Below is a small trained network, with its code and all its weights. Each question gives an input and a class and asks what happens when units are switched off, that is, made to give their printed mean instead of their output.

import numpy as np


def w(rows, s, z=0):
    codes = np.array(rows[::2]) - 128.0
    scale = np.full(codes.shape[1], s)
    scale[-1] = z or s
    return codes * scale


def f(y):
    return y / 2 * (1 + np.tanh(0.7978845608 * (y + 0.044715 * y**3)))


def log_softmax(a):
    a = a - a.max(-1, keepdims=True)
    return a - np.log(np.exp(a).sum(-1, keepdims=True))


def net(x, mask):
    res = np.array(x, float).reshape(1, 8) / 4 @ E
    y = f(res @ A[0][:, :-1].T + A[0][:, -1])
    res = res + np.where(mask, y, B[0][:, -1]) @ B[0][:, :-1]
    return log_softmax(res[-1] @ U[:, :-1].T + U[:, -1])


A, B = {}, {}
E = w([
[224,246,93,141,107,60,56,38,123,125],'x0',
[33,190,154,192,44,157,131,67,102,253],'x1',
[54,177,38,42,141,75,203,120,33,127],'x2',
[123,130,131,129,132,126,129,126,130,125],'x3',
[121,28,143,107,30,37,159,44,159,85],'x4',
[127,126,129,130,132,126,131,128,125,128],'x5',
[134,166,144,197,64,182,174,138,55,7],'x6',
[39,136,34,170,135,92,35,173,174,77],'x7',
],0.0059)
A[0] = w([
[75,157,54,49,145,93,184,124,49,124,21],'neuron 1',
[199,95,105,76,185,104,139,168,151,52,80],'neuron 2',
[199,95,108,68,184,115,125,168,136,43,61],'neuron 3',
[198,103,117,74,186,114,132,166,142,40,56],'neuron 4',
[249,248,89,132,107,52,46,33,121,120,87],'neuron 5',
[72,161,53,45,143,91,184,124,46,125,5],'neuron 6',
[133,107,120,54,177,90,89,125,188,221,74],'neuron 7',
[179,75,217,224,130,183,50,119,210,123,57],'neuron 8',
[116,111,128,59,169,90,96,118,190,236,92],'neuron 9',
[254,131,247,50,141,173,249,75,62,189,99],'neuron 10',
[153,235,111,149,248,232,92,229,77,179,111],'neuron 11',
[137,105,117,58,174,85,98,129,191,231,68],'neuron 12',
[126,174,155,192,68,166,166,150,56,5,99],'neuron 13',
[197,100,117,71,176,106,130,172,143,48,74],'neuron 14',
],0.0048,0.0028)
B[0] = w([
[194,184,129,102,104,107,183,201,209,146,175],'neuron 1',
[86,163,163,158,93,140,115,104,100,179,187],'neuron 2',
[87,173,158,164,94,140,117,102,101,183,185],'neuron 3',
[94,172,157,167,94,142,123,104,100,186,181],'neuron 4',
[53,44,204,55,191,224,178,204,118,138,225],'neuron 5',
[196,186,134,106,105,105,187,200,210,149,175],'neuron 6',
[179,113,66,172,163,166,169,99,85,97,186],'neuron 7',
[204,203,120,101,97,96,200,207,206,155,200],'neuron 8',
[170,127,80,184,149,171,167,88,76,113,194],'neuron 9',
[54,161,67,144,180,92,2,141,196,70,254],'neuron 10',
[151,44,177,65,42,31,109,47,103,80,251],'neuron 11',
[172,114,82,169,154,161,163,100,91,106,188],'neuron 12',
[188,101,47,174,187,176,177,92,72,96,191],'neuron 13',
[90,164,159,163,93,137,125,101,98,176,182],'neuron 14',
],0.0082,0.0051)
U = w([
[245,211,130,113,94,100,180,223,206,158,88],'0',
[113,121,131,132,136,126,122,120,120,124,254],'1',
[204,109,56,200,179,189,168,75,61,95,89],'2',
[37,204,179,185,66,150,114,74,85,249,104],'3',
[42,29,194,45,192,212,165,215,126,125,96],'4',
[170,37,161,62,43,1,110,36,114,65,102],'5',
[53,178,55,152,196,86,5,159,193,53,120],'6',
],0.0094,0.0099)

Each question gives the input, the list of numbers given to net, and the class t.
The units are the neurons (one row each of A and B). Each row of codes is followed by its name. A weight is (code - 128) times the scale printed after its matrix; where a second scale follows, it is the last column's (A, B and U).
mask holds one flag per neuron, in row order. A switched-off neuron (its flag False) gives its mean, the last column of its row in B, instead of its output. The means were averaged over made-up inputs and are rounded, as every weight is.
A unit's drop is (log p(t) with every unit on - log p(t) with that unit switched off) / (log p(t) with every unit on - log p(t) with every unit switched off).
The circuit of an input: a set's keep is (log p(t) with only the set's units on - log p(t) with every unit switched off) / (log p(t) with every unit on - log p(t) with every unit switched off). Starting from the 12 units with the biggest drops (on a tie, the unit counted first), units are removed one at a time, each time the one whose removal leaves the highest keep (on an exact tie, the one counted first), for as long as the keep stays at least 0.8.
circuit, biggest first: the units of the circuit, biggest drop first
k most important neurons: the k neurons with the biggest drops, biggest first
drop of u: that unit's drop, to one decimal
input [7,-1,-8,-3,-3,8,7,6], class 0: most important neuron -> (neuron 8)
input [-2,-3,-6,-1,6,-4,-1,-3], class 0: 2 most important neurons -> (neuron 8; neuron 11)
input [2,6,8,1,6,-4,-8,8], class 0: circuit, biggest first -> (neuron 6; neuron 1)
input [2,-4,-8,8,5,-6,2,8], class 0: 3 most important neurons -> (neuron 8; neuron 10; neuron 11)
input [-2,-1,-4,6,-5,-4,4,-4], class 5: circuit, biggest first -> (neuron 11; neuron 5)
input [7,-3,-5,-5,5,1,-1,0], class 4: 2 most important neurons -> (neuron 5; neuron 11)
input [7,6,-5,-2,-5,-5,-7,3], class 2: 2 most important neurons -> (neuron 9; neuron 7)
input [-1,4,7,1,-5,6,-8,-8], class 2: 3 most important neurons -> (neuron 9; neuron 7; neuron 12)
input [5,3,5,-4,0,3,1,-5], class 0: 3 most important neurons -> (neuron 6; neuron 1; neuron 11)
input [3,4,-5,0,-5,-5,-7,1], class 2: circuit, biggest first -> (neuron 9; neuron 7)
input [-6,5,2,-3,7,-8,-5,-8], class 1: 4 most important neurons -> (neuron 11; neuron 10; neuron 5; neuron 9)
input [1,4,8,2,-3,-5,3,-6], class 0: 2 most important neurons -> (neuron 6; neuron 1)
input [6,-6,-8,3,-6,0,3,2], class 0: 2 most important neurons -> (neuron 8; neuron 10)
input [1,-3,3,-4,-6,7,2,7], class 1: circuit, biggest first -> (neuron 10)
input [3,4,7,-1,-4,-7,-2,-8], class 6: 2 most important neurons -> (neuron 10; neuron 8)
input [0,3,-1,0,4,2,2,-6], class 6: 2 most important neurons -> (neuron 10; neuron 11)
input [3,-4,-1,-2,8,0,8,-3], class 2: 2 most important neurons -> (neuron 13; neuron 11)
input [-7,-8,0,2,4,5,-6,0], class 3: drop of neuron 4 -> 0.1
input [-5,-8,-3,-1,-2,-8,-4,-6], class 1: drop of neuron 14 -> -0.8
input [4,-7,-7,-5,-5,-3,3,7], class 0: drop of neuron 8 -> 1.2
